Here is a tiny trained network, its code and every weight. The questions are about switching its units off for an input and a class, where a switched-off unit gives its printed mean instead of its output.

import numpy as np


def w(rows, s, z=0):
    codes = np.array(rows[::2]) - 128.0
    scale = np.full(codes.shape[1], s)
    scale[-1] = z or s
    return codes * scale


def norm(h):
    return h / np.sqrt((h * h).mean(-1, keepdims=True) + 1e-5)


def f(y):
    return np.maximum(y, 0)


def log_softmax(a):
    a = a - a.max(-1, keepdims=True)
    return a - np.log(np.exp(a).sum(-1, keepdims=True))


def net(x, mask):
    res = np.array(x, float).reshape(1, 3) / 4 @ E
    u = 0
    for l in range(2):
        y = f(norm(res) @ A[l][:, :-1].T + A[l][:, -1])
        res = res + np.where(mask[u : u + 15], y, B[l][:, -1]) @ B[l][:, :-1]
        u += 15
    return log_softmax(norm(res)[-1] @ U[:, :-1].T + U[:, -1])


A, B = {}, {}
E = w([
[49,122,135,170,146,203],'x0',
[142,101,153,154,197,110],'x1',
[153,1,110,120,71,49],'x2',
],0.0098)
A[0] = w([
[105,148,131,113,66,137,22],'L0N1',
[73,93,101,153,162,155,2],'L0N2',
[144,166,117,142,103,170,87],'L0N3',
[97,97,110,119,45,125,98],'L0N4',
[77,128,119,132,2,157,20],'L0N5',
[107,152,147,126,191,118,90],'L0N6',
[142,80,126,124,115,101,93],'L0N7',
[126,125,158,127,91,105,119],'L0N8',
[249,117,106,117,121,93,78],'L0N9',
[13,38,122,140,115,138,111],'L0N10',
[127,79,139,152,234,127,38],'L0N11',
[124,74,137,125,185,116,123],'L0N12',
[159,74,152,149,173,151,51],'L0N13',
[85,134,134,150,135,164,96],'L0N14',
[118,37,142,126,153,128,116],'L0N15',
],0.013,0.004)
B[0] = w([
[73,108,118,113,150,104,163],'L0N1',
[124,156,190,105,115,88,176],'L0N2',
[134,68,116,128,165,145,186],'L0N3',
[137,119,72,173,136,151,208],'L0N4',
[46,125,87,91,154,62,217],'L0N5',
[165,91,98,134,135,159,186],'L0N6',
[130,150,95,171,98,147,184],'L0N7',
[124,129,118,153,124,133,157],'L0N8',
[83,129,242,104,105,154,221],'L0N9',
[165,142,254,119,105,151,254],'L0N10',
[39,128,85,82,114,101,196],'L0N11',
[82,136,79,123,113,100,183],'L0N12',
[88,128,103,119,140,88,166],'L0N13',
[193,144,162,101,128,124,197],'L0N14',
[162,105,72,173,163,160,207],'L0N15',
],0.024,0.0076)
A[1] = w([
[174,172,75,127,159,144,18],'L1N1',
[131,76,131,141,77,102,35],'L1N2',
[142,46,109,72,106,174,162],'L1N3',
[83,249,118,163,167,185,108],'L1N4',
[209,99,111,81,123,30,231],'L1N5',
[202,77,111,71,93,44,202],'L1N6',
[171,130,92,140,173,143,2],'L1N7',
[120,136,82,120,112,119,192],'L1N8',
[110,242,122,96,211,175,114],'L1N9',
[171,92,120,98,126,72,79],'L1N10',
[65,150,53,104,151,50,59],'L1N11',
[92,237,131,167,170,146,133],'L1N12',
[155,157,195,106,94,130,70],'L1N13',
[138,174,120,114,141,156,65],'L1N14',
[164,103,84,193,114,140,84],'L1N15',
],0.021,0.0023)
B[1] = w([
[154,154,64,154,130,104,160],'L1N1',
[155,175,115,82,132,60,167],'L1N2',
[110,117,143,171,166,197,181],'L1N3',
[107,89,144,159,161,229,180],'L1N4',
[101,101,145,164,151,241,134],'L1N5',
[110,92,171,174,146,218,134],'L1N6',
[141,141,90,167,153,158,159],'L1N7',
[122,138,180,136,129,152,159],'L1N8',
[140,164,128,108,66,4,247],'L1N9',
[118,108,131,134,149,191,131],'L1N10',
[48,70,76,100,82,151,247],'L1N11',
[122,90,128,128,179,204,164],'L1N12',
[127,114,181,116,181,114,219],'L1N13',
[135,160,119,115,118,92,160],'L1N14',
[164,162,76,161,159,123,159],'L1N15',
],0.03,0.012)
U = w([
[124,135,236,97,169,55,147],'0',
[32,89,56,94,81,91,152],'1',
[176,185,41,200,161,81,156],'2',
[98,58,146,146,172,251,186],'3',
[200,106,109,69,74,160,13],'4',
[210,86,107,72,74,154,21],'5',
[215,88,111,76,58,155,22],'6',
[208,106,114,70,52,174,2],'7',
],0.017,0.009)

Each question gives the input, the list of numbers given to net, and the class t.
The units are the neurons (one row each of A and B). Each row of codes is followed by its name. A weight is (code - 128) times the scale printed after its matrix; where a second scale follows, it is the last column's (A, B and U).
mask holds one flag per neuron, layer by layer. A switched-off neuron (its flag False) gives its mean, the last column of its row in B, instead of its output. The means were averaged over made-up inputs and are rounded, as every weight is.
A unit's drop is (log p(t) with every unit on - log p(t) with that unit switched off) / (log p(t) with every unit on - log p(t) with every unit switched off).
The circuit of an input: a set's keep is (log p(t) with only the set's units on - log p(t) with every unit switched off) / (log p(t) with every unit on - log p(t) with every unit switched off). Starting from the 12 units with the biggest drops (on a tie, the unit counted first), units are removed one at a time, each time the one whose removal leaves the highest keep (on an exact tie, the one counted first), for as long as the keep stays at least 0.8.
circuit, biggest first: the units of the circuit, biggest drop first
most important unit: the unit with the biggest drop
top k neurons: the k neurons with the biggest drops, biggest first
k most important neurons of layer l: the k neurons of layer l with the biggest drops, biggest first
input [-8,1,8], class 0: circuit, biggest first -> (L1N11)
input [6,0,-8], class 2: top 2 neurons -> (L0N9, L0N10)
input [5,8,-7], class 1: top 4 neurons -> (L0N10, L0N11, L1N9, L0N9)
input [-6,-2,-8], class 2: 3 most important neurons of layer 0 -> (L0N10, L0N9, L0N5)
input [-1,-1,-3], class 3: circuit, biggest first -> (L0N3, L1N3)
input [-7,6,-1], class 0: 2 most important neurons of layer 0 -> (L0N9, L0N5)
input [3,-2,-1], class 3: top 3 neurons -> (L0N14, L0N9, L1N5)
input [-4,3,0], class 0: top 2 neurons -> (L0N9, L1N11)
input [-2,0,-3], class 3: circuit, biggest first -> (L0N3, L0N6, L1N3)
input [-1,3,2], class 3: 2 most important neurons of layer 1 -> (L1N9, L1N4)
input [-4,2,-4], class 0: 4 most important neurons of layer 0 -> (L0N15, L0N4, L0N7, L0N9)
input [2,-1,2], class 3: top 3 neurons -> (L0N4, L1N9, L0N15)
input [6,-1,8], class 2: top 2 neurons -> (L0N15, L0N4)
input [0,3,3], class 3: circuit, biggest first -> (L1N9)
input [-5,0,6], class 2: 2 most important neurons of layer 0 -> (L0N10, L0N7)
input [6,8,-5], class 1: 2 most important neurons of layer 0 -> (L0N11, L0N10)
input [-4,0,-5], class 2: top 3 neurons -> (L0N10, L0N9, L0N5)
input [-2,-3,5], class 2: top 2 neurons -> (L0N4, L1N11)
input [7,1,7], class 0: top 2 neurons -> (L0N10, L0N2)
input [8,1,4], class 0: most important unit -> L0N10
input [8,-3,-5], class 0: top 2 neurons -> (L1N9, L0N14)
